Small tables with named rows and columns. After each table, cells are looked up by row and column.

kas.tsv
	vud	ziro	mive
sot	147	157	120
koso	64	144	163
safote	71	148	167
muza	195	49	203

vud of muza = 195
vud of sot = 147
ziro of safote = 148
ziro of sot = 157
mive of sot = 120
mive of safote = 167
vud of safote = 71
mive of muza = 203
ziro of koso = 144
mive of koso = 163
vud of koso = 64
ziro of muza = 49
Row with the largest ziro: sot

Table bem
           kitim      tef   sokabu      bag    velen  deregob      sev
ladove   -36.792  -17.894  -57.747   -3.430  -25.685  -20.964  -30.227
raf       29.721   60.929  -61.914  -49.686   46.124   16.415    8.085
sonidar   22.703    5.228  -24.675   14.653  -30.896  -12.862    0.576
divuf     -1.614  -24.864   25.311  -30.648  -38.671  -12.236  -15.933
gemigak  -35.203   -9.388   -3.313   -3.175   15.538    7.885  -46.525
nerig    -42.721   12.625   -4.644    1.457   -6.865  -18.306    8.942
karon    -43.782   10.911  -14.741  -27.580   30.658  -30.229   15.463
penobid   12.047  -18.238   23.021   22.400  -12.322   -1.526  -29.572
bupegas   36.967  -21.479    9.531  -21.740   55.710    4.330   13.908
tubeda    14.657  -23.123   -3.912  -11.868    5.349   -6.288    6.959
bivega    -2.370  -44.336   13.473    2.594  -36.784  -45.634   -2.498
bulope    -9.331   23.298    1.581  -30.089    8.135  -29.380  -73.636
dif       15.654  -38.184   -6.176  -38.318  -35.887   10.499  -38.561

sokabu of raf: -61.914
kitim of sonidar: 22.703
bag of raf: -49.686
sev of gemigak: -46.525
sokabu of dif: -6.176
sev of karon: 15.463
velen of penobid: -12.322

Table rikizib
|  | sol | vovimu | saf | nizoziv | kupona | non |
|---|---|---|---|---|---|---|
| runo | 128 | 61 | 73 | 87 | 1 | 139 |
| vasus | 101 | 132 | 123 | 24 | 116 | 64 |
| bome | 70 | 194 | 190 | 146 | 115 | 194 |

nizoziv of bome = 146
non of runo = 139
kupona of bome = 115
non of vasus = 64
sol of runo = 128
saf of vasus = 123
kupona of runo = 1
saf of runo = 73
sol of vasus = 101
vovimu of bome = 194
nizoziv of runo = 87
saf of bome = 190
non of bome = 194
nizoziv of vasus = 24
kupona of vasus = 116
vovimu of vasus = 132
sol of bome = 70

Table nebibe
|  | vot | baz | mir | mogod | guva | bibu |
|---|---|---|---|---|---|---|
| lanum | 17 | 35 | 40 | 32 | 30 | 31 |
| minovef | 49 | 52 | 33 | 38 | 33 | 40 |
| nemigu | 18 | 48 | 31 | 33 | 40 | 31 |
| puf | 43 | 41 | 39 | 44 | 43 | 44 |
| bomonud | 30 | 30 | 51 | 51 | 46 | 45 |
| biz | 74 | 66 | 29 | 49 | 59 | 55 |
| mis | 20 | 28 | 63 | 28 | 25 | 30 |
| kosi | 23 | 45 | 32 | 44 | 68 | 41 |
| timavi | 16 | 40 | 34 | 36 | 41 | 33 |
| kovoda | 59 | 94 | 25 | 19 | 30 | 36 |
| kozanub | 57 | 26 | 75 | 72 | 35 | 68 |
| gizi | 22 | 37 | 39 | 39 | 38 | 38 |

kozanub, vot => 57
biz, baz => 66
lanum, mogod => 32
timavi, baz => 40
kovoda, baz => 94
kosi, vot => 23
kovoda, bibu => 36
biz, bibu => 55
puf, bibu => 44

Table kul
,dabani,kop,fikedo,rik,zev,fanip,fademuv,luzubu
zevoz,196,73,80,55,102,92,60,58
situsu,14,110,72,142,91,79,36,88
rono,99,96,72,92,56,100,109,55
baborek,110,120,73,82,58,74,107,46
lilit,79,123,80,43,54,102,114,69
riki,81,36,94,122,112,73,118,75
gol,157,43,100,88,90,72,64,91

riki, fikedo -> 94
zevoz, fanip -> 92
baborek, fikedo -> 73
zevoz, zev -> 102
gol, fanip -> 72
zevoz, fademuv -> 60
lilit, kop -> 123
situsu, kop -> 110
lilit, fademuv -> 114
riki, rik -> 122
lilit, dabani -> 79
rono, fademuv -> 109
situsu, dabani -> 14

gis =
         borev  zifef  vif  marupu  dubas  vilo  popabiz  rodaluz
pemovi     101    168  228     139    181   183      119      112
dudop      155    132  168     243    145   149      188      128
pekebin     82    173  135     140     79   139      177      214
vomifu     138     50  128     176    105   125      208      138
berunoz    157    209  119     157    157    71       84       98
nof        150    129   52     107    125   122       66       99
pinadi     133    101   67     102    123   116       74       83
vetu       147    117  195      60    194   126      112       97
mafo        62    208  197     144    130   113      122      133
ruditi     178     71  129      64    139   116      184      174
nubufuz    199    126  174      64    205   148      128      134
pitem      100     85   69     147     86   195      117      134

nubufuz, vif => 174
pitem, marupu => 147
berunoz, vilo => 71
nubufuz, vilo => 148
mafo, dubas => 130
berunoz, rodaluz => 98
mafo, marupu => 144
pitem, zifef => 85
vomifu, popabiz => 208
ruditi, dubas => 139
vetu, dubas => 194
vomifu, vif => 128
dudop, borev => 155
dudop, dubas => 145
pitem, rodaluz => 134

rerol
fields: bisupup, sur, ledozad, gotatut, lutibif, tugapar, geg, surad, nopun, rebema
zom: [-636, -336, -367, -140, -313, 54, 146, 39, -901, -115]
zelodev: [-924, 70, -367, -342, -436, -83, 309, -108, -750, -351]
diluz: [-636, -336, -151, 668, -189, -356, -180, -695, -298, -704]

bisupup of zom: -636
rebema of zelodev: -351
rebema of diluz: -704
rebema of zom: -115
nopun of zom: -901
lutibif of zom: -313
surad of diluz: -695
bisupup of zelodev: -924
geg of diluz: -180
surad of zom: 39
ledozad of zelodev: -367
geg of zelodev: 309
ledozad of zom: -367

gibuzu =
|  | nuvi | fisos | tig |
|---|---|---|---|
| rapaz | 37025 | 59593 | 26015 |
| lukup | 7654 | 81537 | 1974 |
| dilaro | 47659 | 11773 | 68438 |
| pesu | 39539 | 37495 | 42272 |
| suv | 41206 | 49985 | 37842 |
| lozibor | 49449 | 34386 | 48414 |
| fol | 35826 | 41566 | 38388 |
| veva | 41870 | 54755 | 37292 |
| geru | 27083 | 78252 | 11205 |
| nofumuv | 54119 | 10213 | 74396 |
| giv | 52698 | 18639 | 61405 |

pesu, fisos: 37495
dilaro, fisos: 11773
fol, tig: 38388
fol, nuvi: 35826
dilaro, nuvi: 47659
fol, fisos: 41566
veva, nuvi: 41870
suv, nuvi: 41206

lop
        vudavom  zav  depumep  fosa  mup  tos  fiterof  matubup  lod  dukefe
kemir       148  150      101   181  144  165      130      123  141     124
bon         117   89      105   197  160  189       73      114   55      94
daru        180  167      177   108  217   72      154      169  101     108
fek          87  136      209   155   71  134       91      142  146     177
tum         133  112      172   108  124  154       92       95  142      12
gete         97   87      122   138  165  153       72      128  117      26
fub         170  148      123   109  185  182       99      135   83     131
tem         100  177       98   199   78  121      134       98  143     149
tof         172  150      193   143  119  156      126      184  174     172
dinib        18  114      166    78  142  176      182      158  141     133
pom          68   82      195   136  142  167      209      143  149     140
tor          68  126      143    81  181  132      144      192  191      98
bel          54  128      123   174  125   29      132      110  187     110
napava      176   86      134   131  109   65      125       90  156     157

fosa of pom = 136
depumep of napava = 134
matubup of fub = 135
matubup of fek = 142
lod of kemir = 141
mup of tof = 119
tos of fub = 182
mup of bel = 125
zav of tof = 150
fiterof of bel = 132
vudavom of fek = 87

